Here is a tiny trained network, its code and every weight. The questions are about switching its units off for an input and a class, where a switched-off unit gives its printed mean instead of its output.

import numpy as np


def w(rows, s, z=0):
    codes = np.array(rows[::2]) - 128.0
    scale = np.full(codes.shape[1], s)
    scale[-1] = z or s
    return codes * scale


def norm(h):
    return h / np.sqrt((h * h).mean(-1, keepdims=True) + 1e-5)


def f(y):
    return np.maximum(y, 0)


def log_softmax(a):
    a = a - a.max(-1, keepdims=True)
    return a - np.log(np.exp(a).sum(-1, keepdims=True))


def net(x, mask):
    res = np.array(x, float).reshape(1, 6) / 4 @ E
    u = 0
    for l in range(2):
        y = f(norm(res) @ A[l][:, :-1].T + A[l][:, -1])
        res = res + np.where(mask[u : u + 7], y, B[l][:, -1]) @ B[l][:, :-1]
        u += 7
    return log_softmax(norm(res)[-1] @ U[:, :-1].T + U[:, -1])


A, B = {}, {}
E = w([
[128,128,121],'x0',
[135,93,219],'x1',
[130,126,129],'x2',
[254,189,155],'x3',
[127,126,128],'x4',
[129,132,127],'x5',
],0.0073)
A[0] = w([
[235,199,127,28],'0.n1',
[63,6,128,164],'0.n2',
[163,155,21,253],'0.n3',
[79,116,128,8],'0.n4',
[175,124,146,169],'0.n5',
[115,88,97,185],'0.n6',
[79,139,119,116],'0.n7',
],0.014,0.002)
B[0] = w([
[93,162,134,255],'0.n1',
[133,184,117,235],'0.n2',
[140,97,215,221],'0.n3',
[94,180,150,159],'0.n4',
[114,218,2,180],'0.n5',
[183,153,154,163],'0.n6',
[153,170,154,162],'0.n7',
],0.0081,0.0094)
A[1] = w([
[113,177,144,216],'1.n1',
[142,102,174,182],'1.n2',
[125,201,69,252],'1.n3',
[117,113,191,102],'1.n4',
[174,68,93,91],'1.n5',
[141,209,173,173],'1.n6',
[11,112,118,197],'1.n7',
],0.012,0.0016)
B[1] = w([
[112,92,173,206],'1.n1',
[52,70,103,140],'1.n2',
[57,49,184,215],'1.n3',
[146,66,173,148],'1.n4',
[126,79,155,128],'1.n5',
[131,88,66,249],'1.n6',
[254,175,79,158],'1.n7',
],0.0079,0.013)
U = w([
[122,254,106,189],'0',
[98,102,144,149],'1',
[95,104,138,145],'2',
[85,106,147,102],'3',
[94,103,143,113],'4',
[148,75,132,129],'5',
[184,119,70,2],'6',
],0.016,0.0092)

Each question gives the input, the list of numbers given to net, and the class t.
The units are the neurons (one row each of A and B). Each row of codes is followed by its name. A weight is (code - 128) times the scale printed after its matrix; where a second scale follows, it is the last column's (A, B and U).
mask holds one flag per neuron, layer by layer. A switched-off neuron (its flag False) gives its mean, the last column of its row in B, instead of its output. The means were averaged over made-up inputs and are rounded, as every weight is.
A unit's drop is (log p(t) with every unit on - log p(t) with that unit switched off) / (log p(t) with every unit on - log p(t) with every unit switched off).
The circuit of an input: a set's keep is (log p(t) with only the set's units on - log p(t) with every unit switched off) / (log p(t) with every unit on - log p(t) with every unit switched off). Starting from the 12 units with the biggest drops (on a tie, the unit counted first), units are removed one at a time, each time the one whose removal leaves the highest keep (on an exact tie, the one counted first), for as long as the keep stays at least 0.8.
circuit, biggest first: the units of the circuit, biggest drop first
unit that matters most: the unit with the biggest drop
k most important neurons: the k neurons with the biggest drops, biggest first
top k neurons in layer l: the k neurons of layer l with the biggest drops, biggest first
drop of u: that unit's drop, to one decimal
input [-6,5,0,7,5,1], class 0: top 3 neurons in layer 1 -> [1.n4 1.n2 1.n1]
input [-5,-8,4,5,-4,5], class 5: circuit, biggest first -> [0.n3]
input [-6,-8,-7,-3,6,-2], class 5: 3 most important neurons -> [0.n3 0.n5 0.n2]
input [0,2,6,-7,6,7], class 0: 2 most important neurons -> [1.n7 0.n3]
input [-4,-3,5,-8,8,3], class 0: 2 most important neurons -> [1.n7 1.n6]
input [8,-8,-4,1,-2,-3], class 1: 2 most important neurons -> [1.n7 1.n2]
input [-7,7,-3,-8,-5,8], class 0: top 2 neurons in layer 0 -> [0.n2 0.n3]
input [-2,-3,-6,-8,5,-4], class 0: 2 most important neurons -> [1.n7 1.n6]
input [-7,-4,1,6,8,-5], class 2: top 2 neurons in layer 0 -> [0.n2 0.n1]
input [0,-1,1,-6,-2,0], class 0: top 2 neurons in layer 1 -> [1.n7 1.n4]
input [-4,-2,7,-7,6,-6], class 0: 2 most important neurons -> [1.n7 0.n4]
input [-2,5,0,-7,-5,-6], class 0: 2 most important neurons -> [1.n3 1.n7]
input [-6,-2,-6,-7,-2,6], class 0: 2 most important neurons -> [1.n7 0.n4]
input [-4,-8,1,-1,4,-2], class 5: unit that matters most -> 0.n3
input [0,-3,7,5,2,-7], class 3: 2 most important neurons -> [0.n1 0.n2]
input [-1,3,6,-8,1,-6], class 0: top 2 neurons in layer 1 -> [1.n7 1.n3]
input [1,-7,-8,3,-2,-2], class 3: top 2 neurons in layer 1 -> [1.n7 1.n2]
input [-4,-5,4,-7,3,-1], class 0: top 2 neurons in layer 0 -> [0.n4 0.n5]
input [2,-5,4,-8,-3,4], class 0: 2 most important neurons -> [1.n7 1.n6]
input [0,-2,7,3,-6,-5], class 3: unit that matters most -> 0.n1
input [1,-4,4,4,1,-7], class 4: drop of 0.n1 -> 0.1
